tum: [ 29   0  36  16  -3  59 -18   1   1 -28 -30]
melo: [ -6  -8 -10  -9  15 -20  25  18   9  34  20]
zaki: [ -6  -8 -10  -9  15 -20  25  18   1  34  10]
tanos: [  2  11 -11 -11 -11 -19  29  12  13  34  20]
all melo: [25]  6
all tanos: [2]  0

Rez: [11 11 17 17  1 17]
piv: [ 12 -22   7 -19  17  48]
bepi: [-18  -6 -20   3  30  -5]
Neb: [-11  18 -22  53  53 -22]
all Neb: [53]  3 4
all Rez: [17]  2 3 5

bem: [ 44   7  18  44  -7  18  44  18 -33]
sivu: [-28  41  39 -33   2  -1 -17  -1   8]
zose: [ -1  17 -10  38  17  -8  33 -10 -10]
Tuta: [ 1  8  8  8 18  1 14  1 18]
Kogu: [-28  41  39 -33   2 -19 -17  -1   8]
mam: [-13  -5 -31 -19  30  29  -4  19  -2]
voli: [ -2  -2 -25  36 -32 -14  -2 -18 -25]
kida: [ 24 -43 -29  -2 -17 -46   8  -6   3]
all bem: [44]  0 3 6
all zose: [17]  1 4
all Tuta: [1]  0 5 7
all Tuta: [8]  1 2 3
all voli: [-2]  0 1 6
all zose: [-10]  2 7 8

Fugak: [ -6   2   3   8   2   2 -10]
pov: [ -1  37 -44  -9 -12  17 -19]
Dida: [  7   8  20  15 -17  10   2]
laf: [  2  -1   2 -10   9   4   9]
Futen: [  1 -46  -1  15   2 -14   0]
Fekiz: [ 16   9  27   8 -19  18   8]
all laf: [9]  4 6
all Fekiz: [18]  5
all laf: [2]  0 2

nota: [14 17  4 12 14 24 13]
vita: [ 19  18 -19  20  48 -16  17]
zes: [ 5 17  5 19  5  5  5]
sib: [ 6 17  0 19 17  5 17]
nas: [17 24 18 17 24 24 17]
zivam: [19 18 -8 17 35 -5 16]
geb: [20 18  8 16 18 13 23]
kos: [15 16 22 15 18 29 16]
all sib: [5]  5
all nas: [17]  0 3 6
all zes: [5]  0 2 4 5 6
all nota: [4]  2
all geb: [18]  1 4

vuz: [-1 -2 -2 -2]
tegiv: [-1 -5  0  0]
Kas: [-4 -4 -4 -4]
seru: [43  8  8  8]
tinu: [-1  3  9  0]
voki: [ 7  4  4 -2]
dafa: [ 2 -3 -2  1]
all vuz: [-2]  1 2 3
all seru: [8]  1 2 3
all Kas: [-4]  0 1 2 3
all tegiv: [0]  2 3
all tegiv: [-1]  0
all dafa: [-2]  2
all dafa: [1]  3

figu: [ 2  3  6  3 29  5  7 -2  0 -3 -9  0 -6 -3  8 15  2  5 -1  7 11 -5  2]
gefip: [ 37 -11  37  10  19 -13   9 -59  -1  -5 -19  12 -11 -16  18 -32  -1   9
 -17  28  26   0  19]
Sebip: [-14 -19  28   3  23  -4 -13 -20  -2  14  18   7   1   0 -11 -15   0  26
  28   7  28  -1  -5]
fafi: [ 14 -10  22   6  23  -5 -21   3  12  16  12   5  -6   1  -8 -17   8  34
   8   3  -7   6  15]
nupam: [ 30 -11  34   5  24  -9 -13 -47  10  10  30  10  30 -11  11 -34   0  33
  -8  30  14   2  20]
Gof: [ -7  20  -1   9 -20  -3 -19 -37  -3  15  -8  -1  12  18   3  -8  26   2
 -37  27 -23  30  11]
git: [  9   8  -5   9  -2  -5 -17  26   9  11  13   0   1  16 -10  28   4   9
   9  -5 -12  -5  -5]
Duki: [-21  12 -22   9  -6  15 -20  42  14  12  16  -3   5  22 -17  38   7  13
  15 -12 -17  -3  -2]
all nupam: [30]  0 10 12 19
all Sebip: [28]  2 18 20
all git: [9]  0 3 8 17 18

